Each state has 4 fields.
Field 1 runs from 0 to 2 and wraps round.
Field 2 runs from 0 to 1 and then starts again.
Field 3 runs from 23 to 25 cyclically.
Field 4 runs from 0 to 2 and wraps round.
Symbols: ! is -1 on field 1; ~ is +1 on field 4; % is +1 on field 2; & is -1 on field 4; ^ is +1 on field 3; $ is +1 on field 1.

Rows with their states:
[ 161  -10  164  204   26 -224 -133    7   82   44   30  -33  120  -59 -140  -98 -210  105   62  -73  120   39   53  323  -32   47  -94   62   25   53  136  103 -132    1  282  122  -59  -22  -22 -106  182   92   36  -42  200] -> 1-0-25-0
[  34   41  -21  112 -118  -52   30  -80  207   51  -96   50  -22  -18  -59  -66   16   35  -56 -142  -62  230   30   -5   49  -41  -95   60  136  177 -182 -208  -65 -176  267  109  149  -59   80   62 -187  180  137   12   99] -> 1-0-23-2
[  -6  -20  -89   23 -292   91   12  -92  172   67 -101   -6  -32 -149   19 -113  -51   95 -109 -193    3   65  -23  -68  157 -186   -1  -99   88 -177 -118 -220  -49 -141   48  150   75   77  119  146 -216  242  246    9  -28] -> 0-0-23-2
[ -78  -14  -50 -110  353   98  107   33 -228  -57   34    8  -22   64 -165   15  -47 -150  -21  260   55  -58   25 -133 -265   13   36   97 -126   21   -3  109   58  132 -132    1 -262  -13  -76   86  -52 -192 -189   33    0] -> 2-1-24-0
[-118   37 -106 -231  396  214  124   -7  -88   50    0   48  -16  -20 -165   58  186  -47   17   94  -51  -61   -3 -161 -281  -74   93  -83  -35  153  105  -47   85   31  -60  -37   19  -32 -136  140  -79 -144  -42   65  -82] -> 2-1-24-2
[ -16    2  105   10  158  -57   73   91  126   72  -83   32  -10 -179 -140  -77  123   85    6 -224  116  116   80  -81  -12   52  -79   73   96  288   79  -66   44   -7  247   76  195   21  -47  108 -141   17  230   86   57] -> 1-0-24-2

In each set, the symbols that take the first to the second take the third to the fourth, perhaps in another order. Give the fourth.
Answers are names.
[ -70 -153 -120   58 -117   49  -32  -51 -150  227 -205   -8   -4  105  -86 -140 -343 -119 -192 -101 -160   42   46   98  -85   36   61   10  116  -18  -93   55 -103   96   35  101 -182   52  123  169 -171  122 -174   38  138]
: [ -12 -128  -70  163 -192   -5  -35   28  -14   63  -89  -36   60  -18  -17  -82 -293  -71 -163 -138   70  -63  -10   81  206 -151  -30   61  120 -225   -2   25  -87   46 -141  118  -56  216  247  121  -65  152  191  -37   98]
:: [  36  -71 -138  -23 -163  172  -41 -210   34  150 -171  111 -111   11 -129  -64  -66   45 -111 -204 -147  103  -20  -18 -115  -22  111 -105  141   23 -130 -139   13  -33  144   41   55    6   73   82 -223  267  -40  115  -52]
: 0-0-23-2

[ 272  266   62  -91  103 -100  -58  -78  131  -54  178   32   32  -83   57   53  127   86  201  166  143   80  -90   13 -109  -57 -180  -45  -50  207   99 -169   92 -145  160  136  -43 -215  -45 -206   93  -79   69   14    1]
: [  56   28   57   89 -152  -23   40  -90  146   96 -159   83   97  -82   18 -122  -61   78  -30 -123  -37  206  -98   50  -43  -29  -83  104   31  216 -110 -228 -111  -78  314  120   76   75   45  149 -116  173  149   39   69]
:: [ -22  -85 -175 -115 -158  165  -48 -186  -55  112 -164    8 -126   27  -80 -105  -17   45 -147 -260 -146   80  -29  -36 -131  -63  121  -75   28   23 -113 -115  -60  -33  203   35   70  -20  -58   54 -210  131  -32  101   28]
: 2-1-24-2

[ 142   97  -44  -89  -24 -134   14  127   -4 -106  157  -71   32   18 -109   57 -140  -23   -3  231   50 -164  -43  103  111 -156 -116 -119 -188 -204  163   80  -41    8 -231   54 -191   21   -8 -173  155  -62   37 -123   35]
: [  71  -91    7   24  -43  -73 -107  -24 -149  187   -5  -63  -75  -31 -269  -49 -261  -20  -51 -156  -40   23   83  236 -124   96  132  -31  -20  -10   27  260 -118  158   39   67 -104 -110 -127  -80  -11  111 -187  -72  255]
:: [  82   26 -310 -199  -29  214    4 -128  -23  -91  -59    2  -24   61   83  -12  114   47  -53  126 -179   65  -86 -130 -269 -131  -54  -46   21  153 -118 -218   49  -76   54   31  -93  -44   -1   52 -163  -48 -158  166  -85]
: 1-0-23-2

[  94   97   41  -91  197    3  108   43   92  -27   25  -16   70 -101   51   63  217    7  102  186   81   58   18 -126 -112  -76 -156   51    7  205   30 -262   45  -53  104   24   51  113 -137  142  -23 -187  160   45  -98]
: [ 249  185   91 -122   70 -139   38 -149  104  -77  134  -13   82 -126  -44  -18  113  102  145  160  141   95 -113  -17  -90 -111  -95 -107  -98  171  118 -121   54 -105  164   40  -20 -137 -146 -113   94 -136    9  -33  -21]
:: [  64    5  165  125   96 -161   92  180  -47  123  -96   43   46  -79  -82  -88 -130   -6  -99  -77  129   31   82  176   16  114  -22  314   91   64   67  138    7   64  159   66   28  108  -34  187  -41   56  120   80  193]
: 1-0-25-0

[  43  148   73  -59  229   29  223  101   98    2   50   34    5  -39   85   -5  221  -27  130   97   67   89  -61 -196 -197  -56  -74  107   -6  234   53 -220   88 -119   85   29  -30  110 -126   97  -32 -164  115  149  -10]
: [ 197  147  110   -9   73 -197   -1   12  -29 -219  224  -45  160   56   -7  -14  -82    4  162  244   55  -24 -150   95  -84  -35  -87   97 -143  148  162   -4   -5    2   76  122 -350  -66  -77 -187  209  -99    0  -65  133]
:: [  37   83 -225 -134  -35  265   76 -225  -61  -24  -35   24   29   99   67 -137  147   32  -69  150 -146  190 -150 -199 -235 -189    4 -129   -1   67  -95 -238  -32  -43  -29    5 -109  -75   19   24 -130   21 -121   93  -18]
: 2-1-24-0

[ 229  113   95   48  -74  -10  -50  -95  198   96  -13  -41   29 -177 -188  -40   39  132   97 -189  138  112   41  104  -46   28  -43  -57  108  181   26  -42   24 -125  355  132  173  -83  -55 -144    4   92  163   24   81]
: [ 151  -87  153  138  -73 -184  -52   33  -34  102   18   87   29   -7 -163  -48 -225   74   34 -114   80  106  105  262  125   93  -27  121  -27   16   81  109  -73   -1  202  124  -82  -85  -86  -91  142  150   35  -66  242]
:: [-153  -62  266  136   42  -74   12  202  -28   88    0   98  -52   29  -22   67  131   -4   15 -206  129  -33  120   29   42  228   46  178   98  156  -16   92   61    4  133 -150  338   81   73   47   35  149   95  103   71]
: 1-0-24-2

[  -4   63 -302 -100 -134   90   20 -111  153  -69   32  -62   62  -13  182  -48  192   -7  -16  120  -38   38   -5 -145   42 -255  -32  -71  -51 -160  -65 -353    2  -48 -180  -19   11   65   17   52  -53 -106  136   68 -101]
: [-107   93  104   65 -229  -91   57  -34   92 -208   55   44  180  213  373   41  152  -15  104  208 -124  185  -46  -32  -11   -2  -79  250 -138   93 -162 -245   28  -21   17  -87   11   20  150   -8  143   -9 -119   61  -79]
:: [ -42  -77   74   89 -234  -74 -155   50  171   51    7  -95  -89   -1   44   66 -113  121   19 -238   57 -118  132  165  306  111   61 -177  101 -195    4  207   75   33 -113  -35  287  -19    0 -193  154  109   48 -188  -40]
: 1-0-25-0

[ 132  -96   19  -33   15   77 -127   10 -184  188    8  -18 -130   14 -259  -74 -239   -5  -65 -241    3  -77   74  227 -124  103   90  -77   56   13   16  225  -44  116   73   38 -102  -96  -64 -108   -8  158 -163 -112  171]
: [  24  -87   86   62 -229  -61  -86    7  143   68   73  -20  -41    9  -25   18  -45  111   49 -171   43 -124   95  169  220  144  195 -124  117 -260  -43  130   93   -4  -80    0  245  -20   33 -188  124   62  138 -111  -78]
:: [ 184  -32  -60    7 -126   57   18   -6  125  150   90 -150 -112 -212  -88  -93  -73  191   38 -202   88  -30   93  168  162  -38   27 -226   79 -196   86    0   33 -107  -25  127  240  -91 -120 -189  -22  101  165  -65  -22]
: 1-0-25-0

[ -41 -124   57   31  104  -58   38  199  -85  129    7 -144  -27 -109  -81 -110 -204 -115 -122 -137  120 -213   94   33  175  -11  -44  102  133 -153  187  137  -61   21 -195   71  -47  178  -39  215   10   68  203  -14   99]
: [  23   46  -17  102 -173    6 -136  -24  131  -12  220   16  -29  -43   85   -4  -26  159   57 -238  -51  -23  107  141  285  124  152 -127   13 -215  -49  222  107   -7  -62   11  284  -43  -18 -187  130  106   68 -186 -186]
:: [   7  -18  133  132 -211 -103 -147   34  122  -51   29  117   23   38  106  -38  -23  206   96 -145   82   -6   94  190   71  212   43   25   55   85  -71  157   31  -33  168  -13  212  -97  -46 -172  169  114   22 -113   19]
: 1-0-23-2

